Below are the code and all the weights of a small trained network. Each question names an input and a target symbol and asks about switching units off, where a switched-off unit gives its printed mean instead of its output.

import numpy as np


def w(rows, s, z=0):
    codes = np.array(rows[::2]) - 128.0
    scale = np.full(codes.shape[1], s)
    scale[-1] = z or s
    return codes * scale


def f(y):
    return y / 2 * (1 + np.tanh(0.7978845608 * (y + 0.044715 * y**3)))


def softmax(a):
    e = np.exp(a - a.max(-1, keepdims=True))
    return e / e.sum(-1, keepdims=True)


def log_softmax(a):
    a = a - a.max(-1, keepdims=True)
    return a - np.log(np.exp(a).sum(-1, keepdims=True))


def net(x, mask):
    ids = ['ΔΘΛαγεζημτφω'.index(c) for c in x.split()]
    T = len(ids)
    res = E[ids] + P[:T]
    r = res
    for j in range(3):
        rows = slice(2 * j, 2 * j + 2)
        q, k, v = (r @ M[0][rows].T for M in (Q, K, V))
        z = softmax(np.where(np.tri(T) > 0, q @ k.T / 2**0.5, -1e9)) @ v
        o = O[0][rows]
        res = res + np.where(mask[j], z, o[:, -1]) @ o[:, :-1]
    y = f(res @ A[0][:, :-1].T + A[0][:, -1])
    res = res + np.where(mask[3:19], y, B[0][:, -1]) @ B[0][:, :-1]
    return log_softmax(res[-1] @ U[:, :-1].T + U[:, -1])


Q, K, V, O, A, B = {}, {}, {}, {}, {}, {}
E = w([
[112,172,113],'Δ',
[165,23,99],'Θ',
[89,186,121],'Λ',
[116,173,114],'α',
[123,182,122],'γ',
[33,104,130],'ε',
[79,20,196],'ζ',
[88,165,186],'η',
[148,89,225],'μ',
[167,122,2],'τ',
[51,114,48],'φ',
[88,158,208],'ω',
],0.019)
P = w([
[211,28,99],'0',
[124,51,127],'1',
[226,1,116],'2',
[72,53,109],'3',
[241,18,88],'4',
[55,53,87],'5',
[245,22,84],'6',
[46,43,114],'7',
],0.0044)
Q[0] = w([
[97,9,150],'head 1',
[58,187,108],'head 1',
[200,186,168],'head 2',
[46,68,95],'head 2',
[184,168,110],'head 3',
[144,138,64],'head 3',
],0.013)
K[0] = w([
[118,72,211],'head 1',
[27,252,50],'head 1',
[175,90,196],'head 2',
[69,109,67],'head 2',
[198,127,110],'head 3',
[67,130,51],'head 3',
],0.011)
V[0] = w([
[114,58,147],'head 1',
[87,189,216],'head 1',
[110,129,31],'head 2',
[180,73,89],'head 2',
[36,49,216],'head 3',
[2,85,27],'head 3',
],0.0093)
O[0] = w([
[156,55,118,163],'head 1',
[137,167,174,80],'head 1',
[101,181,77,208],'head 2',
[175,138,73,154],'head 2',
[120,120,196,173],'head 3',
[3,87,124,253],'head 3',
],0.013,0.0066)
A[0] = w([
[116,156,94,153],'neuron 1',
[111,69,44,141],'neuron 2',
[87,163,171,23],'neuron 3',
[197,84,82,103],'neuron 4',
[121,95,184,169],'neuron 5',
[208,231,110,103],'neuron 6',
[157,164,234,23],'neuron 7',
[92,252,146,40],'neuron 8',
[66,100,208,74],'neuron 9',
[137,112,185,48],'neuron 10',
[228,132,141,248],'neuron 11',
[107,135,72,88],'neuron 12',
[237,114,190,138],'neuron 13',
[160,193,116,205],'neuron 14',
[189,100,128,86],'neuron 15',
[151,116,242,140],'neuron 16',
],0.013,0.011)
B[0] = w([
[146,68,169,170],'neuron 1',
[137,211,139,249],'neuron 2',
[55,91,76,137],'neuron 3',
[78,115,160,166],'neuron 4',
[70,109,136,170],'neuron 5',
[145,39,122,131],'neuron 6',
[56,81,71,143],'neuron 7',
[102,103,2,152],'neuron 8',
[220,114,139,190],'neuron 9',
[124,59,61,137],'neuron 10',
[220,129,129,157],'neuron 11',
[166,148,164,176],'neuron 12',
[100,181,186,155],'neuron 13',
[143,27,132,151],'neuron 14',
[139,132,25,141],'neuron 15',
[157,183,113,167],'neuron 16',
],0.0098,0.019)
U = w([
[162,105,118,31],'Δ',
[204,127,49,30],'Θ',
[66,67,38,168],'Λ',
[162,95,115,111],'α',
[188,59,84,107],'γ',
[18,82,254,93],'ε',
[145,59,205,149],'ζ',
[145,135,205,159],'η',
[203,150,195,200],'μ',
[157,205,117,164],'τ',
[45,218,250,104],'φ',
[148,172,248,253],'ω',
],0.0088,0.0051)

Each question gives the input, a string of symbols that net reads in full, and the target symbol t.
The units are the heads (2 rows each of Q, K, V and O) and the neurons (one row each of A and B). Each row of codes is followed by its name. A weight is (code - 128) times the scale printed after its matrix; where a second scale follows, it is the last column's (O, A, B and U).
mask holds one flag per unit, heads first, then neurons. A switched-off unit (its flag False) gives its mean, the last column of its rows in O or B, instead of its output. The means were averaged over made-up inputs and are rounded, as every weight is.
A unit's drop is (log p(t) with every unit on - log p(t) with that unit switched off) / (log p(t) with every unit on - log p(t) with every unit switched off).
The circuit of an input: a set's keep is (log p(t) with only the set's units on - log p(t) with every unit switched off) / (log p(t) with every unit on - log p(t) with every unit switched off). Starting from the 12 units with the biggest drops (on a tie, the unit counted first), units are removed one at a time, each time the one whose removal leaves the highest keep (on an exact tie, the one counted first), for as long as the keep stays at least 0.8.
units of the circuit, in order: the units of the circuit, biggest drop first
most important unit: the unit with the biggest drop
k most important neurons: the k neurons with the biggest drops, biggest first
which heads matter: for each layer, one digit per head in row order, 1 if its drop is at least 0.15 and else 0, layers parted by /
input φ φ γ τ φ Λ Θ ζ, target ζ: units of the circuit, in order	[neuron 9; head 3]
input μ Θ γ, target μ: which heads matter	011
input Θ Λ Λ γ τ μ, target μ: units of the circuit, in order	[neuron 11; head 3]
input Λ μ ω ζ α, target ω: most important unit	head 2
input Λ Λ Θ, target Λ: units of the circuit, in order	[head 1; neuron 9]
input Θ φ ω, target μ: units of the circuit, in order	[neuron 11; head 3]
input ε φ Λ Λ Θ φ Δ Λ, target Λ: which heads matter	110
input Λ γ Θ Δ Θ Δ, target Λ: which heads matter	100
input Λ ω Λ μ, target μ: 2 most important neurons	[neuron 13; neuron 16]
input γ Θ τ Θ Θ, target τ: units of the circuit, in order	[neuron 2; head 2; neuron 14]
input ε Λ Λ φ Θ, target φ: which heads matter	001
input α Δ μ τ Δ τ γ Θ, target τ: units of the circuit, in order	[neuron 2; head 2]
input φ Δ φ Λ Δ, target φ: which heads matter	001
input τ ε Θ ε Λ ε, target ε: 2 most important neurons	[neuron 5; neuron 3]
input α α ζ ζ τ Θ Θ ζ, target ζ: units of the circuit, in order	[neuron 9]
input γ Θ Δ ζ α ε ε Δ, target ε: 3 most important neurons	[neuron 2; neuron 16; neuron 11]
input Λ Δ Λ α, target Λ: 3 most important neurons	[neuron 2; neuron 8; neuron 9]
input φ φ Λ, target φ: units of the circuit, in order	[head 3; neuron 14; neuron 8]
input Θ φ Λ Λ Λ η τ, target τ: which heads matter	000
input Θ ε γ τ μ Θ η, target μ: units of the circuit, in order	[head 3; neuron 11]
input α Λ Λ η, target Λ: units of the circuit, in order	[head 1; neuron 8; neuron 2]
